Below is a small trained network, with its code and all its weights. Each question gives an input and a class and asks what happens when units are switched off, that is, made to give their printed mean instead of their output.

import numpy as np


def w(rows, s, z=0):
    codes = np.array(rows[::2]) - 128.0
    scale = np.full(codes.shape[1], s)
    scale[-1] = z or s
    return codes * scale


def f(y):
    return y / 2 * (1 + np.tanh(0.7978845608 * (y + 0.044715 * y**3)))


def log_softmax(a):
    a = a - a.max(-1, keepdims=True)
    return a - np.log(np.exp(a).sum(-1, keepdims=True))


def net(x, mask):
    res = np.array(x, float).reshape(1, 4) / 4 @ E
    y = f(res @ A[0][:, :-1].T + A[0][:, -1])
    res = res + np.where(mask, y, B[0][:, -1]) @ B[0][:, :-1]
    return log_softmax(res[-1] @ U[:, :-1].T + U[:, -1])


A, B = {}, {}
E = w([
[102,114,3,101,173],'x0',
[127,129,129,130,131],'x1',
[169,92,157,176,255],'x2',
[208,236,124,59,176],'x3',
],0.0068)
A[0] = w([
[205,158,195,112,125,92],'N1',
[74,91,100,166,130,255],'N2',
[87,85,97,128,105,122],'N3',
[158,185,94,66,141,147],'N4',
[121,81,204,205,101,158],'N5',
[152,153,196,116,2,85],'N6',
[122,141,65,95,51,118],'N7',
],0.018,0.0044)
B[0] = w([
[67,232,146,198,229,215],'N1',
[148,56,145,161,46,253],'N2',
[112,155,125,210,63,199],'N3',
[150,160,136,5,149,226],'N4',
[18,35,109,28,162,249],'N5',
[249,49,171,147,129,254],'N6',
[37,157,41,125,86,225],'N7',
],0.02,0.0084)
U = w([
[165,76,154,164,106,230],'0',
[70,124,106,58,128,72],'1',
[255,150,126,102,165,255],'2',
[90,186,158,171,162,16],'3',
[84,151,97,168,85,17],'4',
],0.0094,0.0041)

Each question gives the input, the list of numbers given to net, and the class t.
The units are the neurons (one row each of A and B). Each row of codes is followed by its name. A weight is (code - 128) times the scale printed after its matrix; where a second scale follows, it is the last column's (A, B and U).
mask holds one flag per neuron, in row order. A switched-off neuron (its flag False) gives its mean, the last column of its row in B, instead of its output. The means were averaged over made-up inputs and are rounded, as every weight is.
A unit's drop is (log p(t) with every unit on - log p(t) with that unit switched off) / (log p(t) with every unit on - log p(t) with every unit switched off).
The circuit of an input: a set's keep is (log p(t) with only the set's units on - log p(t) with every unit switched off) / (log p(t) with every unit on - log p(t) with every unit switched off). Starting from all 7 units, units are removed one at a time, each time the one whose removal leaves the highest keep (on an exact tie, the one counted first), for as long as the keep stays at least 0.8.
circuit, biggest first: the units of the circuit, biggest drop first
most important unit: the unit with the biggest drop
k most important neurons: the k neurons with the biggest drops, biggest first
drop when u is switched off: that unit's drop, to one decimal
input [-2,1,6,0], class 1: most important unit -> N6
input [-4,-6,-7,-1], class 0: 3 most important neurons -> [N6, N4, N7]
input [3,-8,0,0], class 4: circuit, biggest first -> [N6, N5]
input [1,2,-2,-2], class 4: circuit, biggest first -> [N6, N4]
input [-8,8,5,1], class 3: 4 most important neurons -> [N1, N4, N7, N2]
input [4,4,2,-1], class 0: circuit, biggest first -> [N7, N4]
input [-6,-5,-8,-1], class 0: 2 most important neurons -> [N6, N4]
input [1,-6,2,6], class 2: 4 most important neurons -> [N5, N7, N4, N3]
input [3,3,-2,0], class 4: circuit, biggest first -> [N5, N6]
input [-7,-2,1,-2], class 1: 3 most important neurons -> [N5, N2, N3]
input [-3,-4,2,-6], class 1: 2 most important neurons -> [N5, N6]
input [5,-8,2,-4], class 0: 2 most important neurons -> [N7, N2]
input [-1,-8,-1,8], class 2: 3 most important neurons -> [N4, N5, N7]
input [8,8,-2,0], class 4: circuit, biggest first -> [N5, N7]
input [-7,-7,-7,5], class 2: circuit, biggest first -> [N6]
input [4,8,-3,-1], class 4: 2 most important neurons -> [N5, N6]
input [0,-6,2,5], class 3: 4 most important neurons -> [N6, N1, N5, N2]
input [0,0,-8,7], class 2: 2 most important neurons -> [N6, N5]
input [-3,-6,7,0], class 1: 3 most important neurons -> [N5, N3, N6]
input [6,-7,3,-3], class 0: circuit, biggest first -> [N2]
input [4,6,6,6], class 2: 3 most important neurons -> [N5, N7, N4]
input [-8,1,5,1], class 3: 2 most important neurons -> [N1, N4]
input [-6,7,3,-5], class 1: drop when N5 is switched off -> 3.4
input [-5,2,2,-6], class 1: drop when N6 is switched off -> 0.0
input [-5,-2,-3,3], class 2: drop when N6 is switched off -> 0.6
input [-2,-1,2,-8], class 1: drop when N7 is switched off -> 0.0
input [-4,-3,-8,8], class 2: most important unit -> N6
